Here is a tiny trained network, its code and every weight. The questions are about switching its units off for an input and a target symbol, where a switched-off unit gives its printed mean instead of its output.

import numpy as np


def w(rows, s, z=0):
    codes = np.array(rows[::2]) - 128.0
    scale = np.full(codes.shape[1], s)
    scale[-1] = z or s
    return codes * scale


def norm(h):
    return h / np.sqrt((h * h).mean(-1, keepdims=True) + 1e-5)


def f(y):
    return y / 2 * (1 + np.tanh(0.7978845608 * (y + 0.044715 * y**3)))


def softmax(a):
    e = np.exp(a - a.max(-1, keepdims=True))
    return e / e.sum(-1, keepdims=True)


def log_softmax(a):
    a = a - a.max(-1, keepdims=True)
    return a - np.log(np.exp(a).sum(-1, keepdims=True))


def net(x, mask):
    ids = ['ΓΠΦΨαδεηθστω'.index(c) for c in x.split()]
    T = len(ids)
    res = E[ids] + P[:T]
    u = 0
    for l in range(2):
        q, k, v = (norm(res) @ M[l].T for M in (Q, K, V))
        z = softmax(np.where(np.tri(T) > 0, q @ k.T / 3**0.5, -1e9)) @ v
        res = res + np.where(mask[u], z, O[l][:, -1]) @ O[l][:, :-1]
        u += 1
        y = f(norm(res) @ A[l][:, :-1].T + A[l][:, -1])
        res = res + np.where(mask[u : u + 12], y, B[l][:, -1]) @ B[l][:, :-1]
        u += 12
    return log_softmax(norm(res)[-1] @ U[:, :-1].T + U[:, -1])


Q, K, V, O, A, B = {}, {}, {}, {}, {}, {}
E = w([
[159,133,125],'Γ',
[45,138,153],'Π',
[157,110,128],'Φ',
[72,4,130],'Ψ',
[161,142,110],'α',
[151,207,117],'δ',
[166,216,71],'ε',
[92,121,81],'η',
[157,107,133],'θ',
[158,111,130],'σ',
[158,114,129],'τ',
[123,89,143],'ω',
],0.0038)
P = w([
[55,117,251],'0',
[189,115,148],'1',
[101,173,73],'2',
[197,104,148],'3',
[104,169,73],'4',
[209,95,148],'5',
[111,167,70],'6',
[216,87,152],'7',
[108,167,73],'8',
[220,80,154],'9',
[110,168,73],'10',
[221,72,155],'11',
[108,167,73],'12',
[226,69,157],'13',
],0.0019)
Q[0] = w([
[187,182,93],'L0H0',
[251,92,125],'L0H0',
[90,105,92],'L0H0',
],0.002)
K[0] = w([
[69,114,245],'L0H0',
[77,251,41],'L0H0',
[88,81,135],'L0H0',
],0.0021)
V[0] = w([
[149,255,198],'L0H0',
[255,72,183],'L0H0',
[207,38,118],'L0H0',
],0.00085)
O[0] = w([
[6,136,57,142],'L0H0',
[156,98,61,253],'L0H0',
[152,146,134,207],'L0H0',
],0.0017,0.00032)
A[0] = w([
[4,73,106,194],'L0N0',
[137,155,159,77],'L0N1',
[106,183,149,194],'L0N2',
[139,133,143,91],'L0N3',
[38,52,107,213],'L0N4',
[119,181,199,180],'L0N5',
[82,54,132,195],'L0N6',
[159,92,126,1],'L0N7',
[139,109,100,21],'L0N8',
[206,221,162,4],'L0N9',
[40,58,94,137],'L0N10',
[183,211,136,78],'L0N11',
],0.0042,0.00086)
B[0] = w([
[210,87,127,205],'L0N0',
[99,74,91,79],'L0N1',
[159,119,51,121],'L0N2',
[119,127,116,108],'L0N3',
[252,95,155,216],'L0N4',
[106,108,32,104],'L0N5',
[185,159,127,197],'L0N6',
[99,147,135,136],'L0N7',
[110,120,176,117],'L0N8',
[165,31,162,251],'L0N9',
[204,92,164,169],'L0N10',
[171,68,160,253],'L0N11',
],0.0028,0.00059)
Q[1] = w([
[30,153,109],'L1H0',
[185,137,187],'L1H0',
[254,86,153],'L1H0',
],0.0078)
K[1] = w([
[239,153,76],'L1H0',
[44,80,141],'L1H0',
[2,69,158],'L1H0',
],0.0075)
V[1] = w([
[97,2,60],'L1H0',
[157,121,9],'L1H0',
[209,70,79],'L1H0',
],0.0029)
O[1] = w([
[21,3,155,215],'L1H0',
[22,188,163,170],'L1H0',
[80,147,75,245],'L1H0',
],0.0034,0.0011)
A[1] = w([
[131,120,95,61],'L1N0',
[18,205,77,120],'L1N1',
[37,96,81,93],'L1N2',
[195,9,150,168],'L1N3',
[94,116,76,79],'L1N4',
[227,252,129,211],'L1N5',
[135,22,128,134],'L1N6',
[29,141,73,151],'L1N7',
[115,139,98,86],'L1N8',
[195,214,133,200],'L1N9',
[41,98,75,90],'L1N10',
[27,155,131,6],'L1N11',
],0.0026,0.0018)
B[1] = w([
[154,122,71,98],'L1N0',
[133,107,204,162],'L1N1',
[182,34,132,127],'L1N2',
[74,247,70,254],'L1N3',
[160,77,101,111],'L1N4',
[6,56,252,195],'L1N5',
[87,171,83,182],'L1N6',
[142,63,205,165],'L1N7',
[156,91,131,107],'L1N8',
[67,93,211,176],'L1N9',
[194,16,128,126],'L1N10',
[189,135,130,79],'L1N11',
],0.002,0.0015)
U = w([
[175,154,108,99],'Γ',
[148,162,147,21],'Π',
[157,153,124,6],'Φ',
[174,67,130,92],'Ψ',
[2,40,133,254],'α',
[47,180,154,212],'δ',
[64,180,155,126],'ε',
[107,88,73,125],'η',
[150,185,198,56],'θ',
[172,155,112,77],'σ',
[156,177,99,140],'τ',
[235,79,196,216],'ω',
],0.01,0.0025)

Each question gives the input, a string of symbols that net reads in full, and the target symbol t.
The units are the heads (3 rows each of Q, K, V and O) and the neurons (one row each of A and B). Each row of codes is followed by its name. A weight is (code - 128) times the scale printed after its matrix; where a second scale follows, it is the last column's (O, A, B and U).
mask holds one flag per unit, layer by layer, with each layer's heads first. A switched-off unit (its flag False) gives its mean, the last column of its rows in O or B, instead of its output. The means were averaged over made-up inputs and are rounded, as every weight is.
A unit's drop is (log p(t) with every unit on - log p(t) with that unit switched off) / (log p(t) with every unit on - log p(t) with every unit switched off).
The circuit of an input: a set's keep is (log p(t) with only the set's units on - log p(t) with every unit switched off) / (log p(t) with every unit on - log p(t) with every unit switched off). Starting from the 12 units with the biggest drops (on a tie, the unit counted first), units are removed one at a time, each time the one whose removal leaves the highest keep (on an exact tie, the one counted first), for as long as the keep stays at least 0.8.
circuit, biggest first: the units of the circuit, biggest drop first
k most important neurons: the k neurons with the biggest drops, biggest first
k most important neurons of layer l: the k neurons of layer l with the biggest drops, biggest first
drop when u is switched off: that unit's drop, to one decimal
input Π δ Γ ω θ α σ Φ α α σ α Γ Ψ, target ω: circuit, biggest first	(L1H0, L0N4, L0N6)
input Π ω τ δ, target ω: circuit, biggest first	(L0N9)
input ω ω ε α Γ, target α: 2 most important neurons	(L0N4, L0N0)
input α Π ω ω σ θ σ α τ ε σ θ, target α: 2 most important neurons of layer 0	(L0N5, L0N0)
input η Φ δ δ Π α, target δ: 2 most important neurons of layer 0	(L0N9, L0N0)
input α θ Ψ Π τ η α δ Ψ σ σ ω, target α: 2 most important neurons of layer 0	(L0N5, L0N2)
input α Φ ε δ, target α: 4 most important neurons	(L0N5, L0N2, L0N9, L0N11)
input α α ω Π ω ω σ τ Γ θ, target α: 2 most important neurons	(L0N5, L0N2)
input α α θ δ, target α: 3 most important neurons	(L0N5, L0N2, L0N9)
input η α Ψ Π τ α α η δ ω Π δ, target δ: 2 most important neurons of layer 0	(L0N0, L0N4)
input η Φ ω ε α α α α δ ε, target δ: 3 most important neurons of layer 0	(L0N0, L0N4, L0N6)
input α σ α ε, target α: 2 most important neurons	(L0N5, L0N9)
input Γ σ ω η τ σ Φ ε α, target α: 2 most important neurons of layer 0	(L0N4, L0N0)
input α ε η α Φ σ ω τ, target α: 2 most important neurons of layer 0	(L0N5, L0N2)
input σ ω Π η α, target α: most important neuron	(L1N3)
input α α Π α Π Ψ Γ α τ ε, target α: 2 most important neurons of layer 0	(L0N5, L0N0)
input Π δ Π α δ τ α ε α Γ α σ α Π, target ω: drop when L1H0 is switched off	1.3
input α σ ω Φ, target α: drop when L1H0 is switched off	0.8
input Π ω τ ω η α η Γ Π α Π Ψ, target ω: drop when L1H0 is switched off	0.2
